Below is a small trained network, with its code and all its weights. Each question gives an input and a target symbol and asks what happens when units are switched off, that is, made to give their printed mean instead of their output.

import numpy as np


def w(rows, s, z=0):
    codes = np.array(rows[::2]) - 128.0
    scale = np.full(codes.shape[1], s)
    scale[-1] = z or s
    return codes * scale


def norm(h):
    return h / np.sqrt((h * h).mean(-1, keepdims=True) + 1e-5)


def f(y):
    return y / 2 * (1 + np.tanh(0.7978845608 * (y + 0.044715 * y**3)))


def softmax(a):
    e = np.exp(a - a.max(-1, keepdims=True))
    return e / e.sum(-1, keepdims=True)


def log_softmax(a):
    a = a - a.max(-1, keepdims=True)
    return a - np.log(np.exp(a).sum(-1, keepdims=True))


def net(x, mask):
    ids = ['ΔΞΠαεζηλφ'.index(c) for c in x.split()]
    T = len(ids)
    res = E[ids] + P[:T]
    r = norm(res)
    for j in range(2):
        rows = slice(2 * j, 2 * j + 2)
        q, k, v = (r @ M[0][rows].T for M in (Q, K, V))
        z = softmax(np.where(np.tri(T) > 0, q @ k.T / 2**0.5, -1e9)) @ v
        o = O[0][rows]
        res = res + np.where(mask[j], z, o[:, -1]) @ o[:, :-1]
    y = f(norm(res) @ A[0][:, :-1].T + A[0][:, -1])
    res = res + np.where(mask[2:6], y, B[0][:, -1]) @ B[0][:, :-1]
    return log_softmax(norm(res)[-1] @ U[:, :-1].T + U[:, -1])


Q, K, V, O, A, B = {}, {}, {}, {}, {}, {}
E = w([
[174,136,133,103],'Δ',
[128,46,155,129],'Ξ',
[109,161,154,176],'Π',
[118,210,114,167],'α',
[128,173,201,5],'ε',
[139,199,115,90],'ζ',
[139,145,143,90],'η',
[120,28,230,201],'λ',
[176,96,104,139],'φ',
],0.018)
P = w([
[254,219,219,106],'0',
[242,197,167,133],'1',
[144,23,69,182],'2',
[121,86,53,176],'3',
[61,49,46,236],'4',
[122,243,96,32],'5',
[109,199,39,73],'6',
[83,196,97,44],'7',
[112,145,24,129],'8',
[94,177,154,97],'9',
],0.0042)
Q[0] = w([
[213,103,45,219],'H0',
[91,182,125,204],'H0',
[254,53,195,78],'H1',
[216,105,46,203],'H1',
],0.0062)
K[0] = w([
[142,148,254,119],'H0',
[70,130,148,193],'H0',
[215,54,75,180],'H1',
[172,31,131,132],'H1',
],0.0059)
V[0] = w([
[145,123,64,142],'H0',
[145,172,154,172],'H0',
[168,6,133,152],'H1',
[204,83,68,102],'H1',
],0.013)
O[0] = w([
[254,221,118,242,3],'H0',
[43,138,31,190,184],'H0',
[109,245,205,38,29],'H1',
[218,235,82,129,177],'H1',
],0.0085,0.0028)
A[0] = w([
[160,130,124,91,84],'N0',
[160,87,137,7,252],'N1',
[73,132,80,96,201],'N2',
[113,88,37,97,88],'N3',
],0.011,0.002)
B[0] = w([
[166,172,111,193,144],'N0',
[139,208,59,95,254],'N1',
[220,126,2,68,161],'N2',
[212,188,87,106,161],'N3',
],0.0063,0.0098)
U = w([
[231,73,124,201,54],'Δ',
[135,110,141,150,193],'Ξ',
[47,108,96,205,4],'Π',
[194,110,154,197,30],'α',
[9,150,120,122,111],'ε',
[122,124,80,212,41],'ζ',
[138,97,191,174,134],'η',
[49,101,151,126,232],'λ',
[147,240,183,254,174],'φ',
],0.0071,0.004)

Each question gives the input, a string of symbols that net reads in full, and the target symbol t.
The units are the heads (2 rows each of Q, K, V and O) and the neurons (one row each of A and B). Each row of codes is followed by its name. A weight is (code - 128) times the scale printed after its matrix; where a second scale follows, it is the last column's (O, A, B and U).
mask holds one flag per unit, heads first, then neurons. A switched-off unit (its flag False) gives its mean, the last column of its rows in O or B, instead of its output. The means were averaged over made-up inputs and are rounded, as every weight is.
A unit's drop is (log p(t) with every unit on - log p(t) with that unit switched off) / (log p(t) with every unit on - log p(t) with every unit switched off).
The circuit of an input: a set's keep is (log p(t) with only the set's units on - log p(t) with every unit switched off) / (log p(t) with every unit on - log p(t) with every unit switched off). Starting from all 6 units, units are removed one at a time, each time the one whose removal leaves the highest keep (on an exact tie, the one counted first), for as long as the keep stays at least 0.8.
circuit, biggest first: the units of the circuit, biggest drop first
heads that matter: for each layer, one digit per head in row order, 1 if its drop is at least 0.15 and else 0, layers parted by /
drop when u is switched off: that unit's drop, to one decimal
input λ Ξ Δ η φ ε φ η, target φ: circuit, biggest first -> H0, N2
input φ φ λ Δ, target φ: circuit, biggest first -> H1, H0
input Δ Δ φ ζ Ξ, target φ: circuit, biggest first -> H1, H0
input α Δ ε ζ ε ε ε λ φ φ, target φ: circuit, biggest first -> H1
input η Δ Π ζ φ λ φ Δ, target φ: circuit, biggest first -> H0, H1
input φ φ ζ, target φ: heads that matter -> 10
input φ λ Δ λ, target φ: heads that matter -> 01
input λ λ λ η α λ φ φ ζ ε, target φ: heads that matter -> 10
input ε φ φ λ ε, target φ: drop when H0 is switched off -> 0.6
input Δ φ Ξ φ λ λ, target φ: drop when H1 is switched off -> 0.7
input Δ Ξ η φ ζ Δ ε λ Δ φ, target φ: drop when N0 is switched off -> 0.0
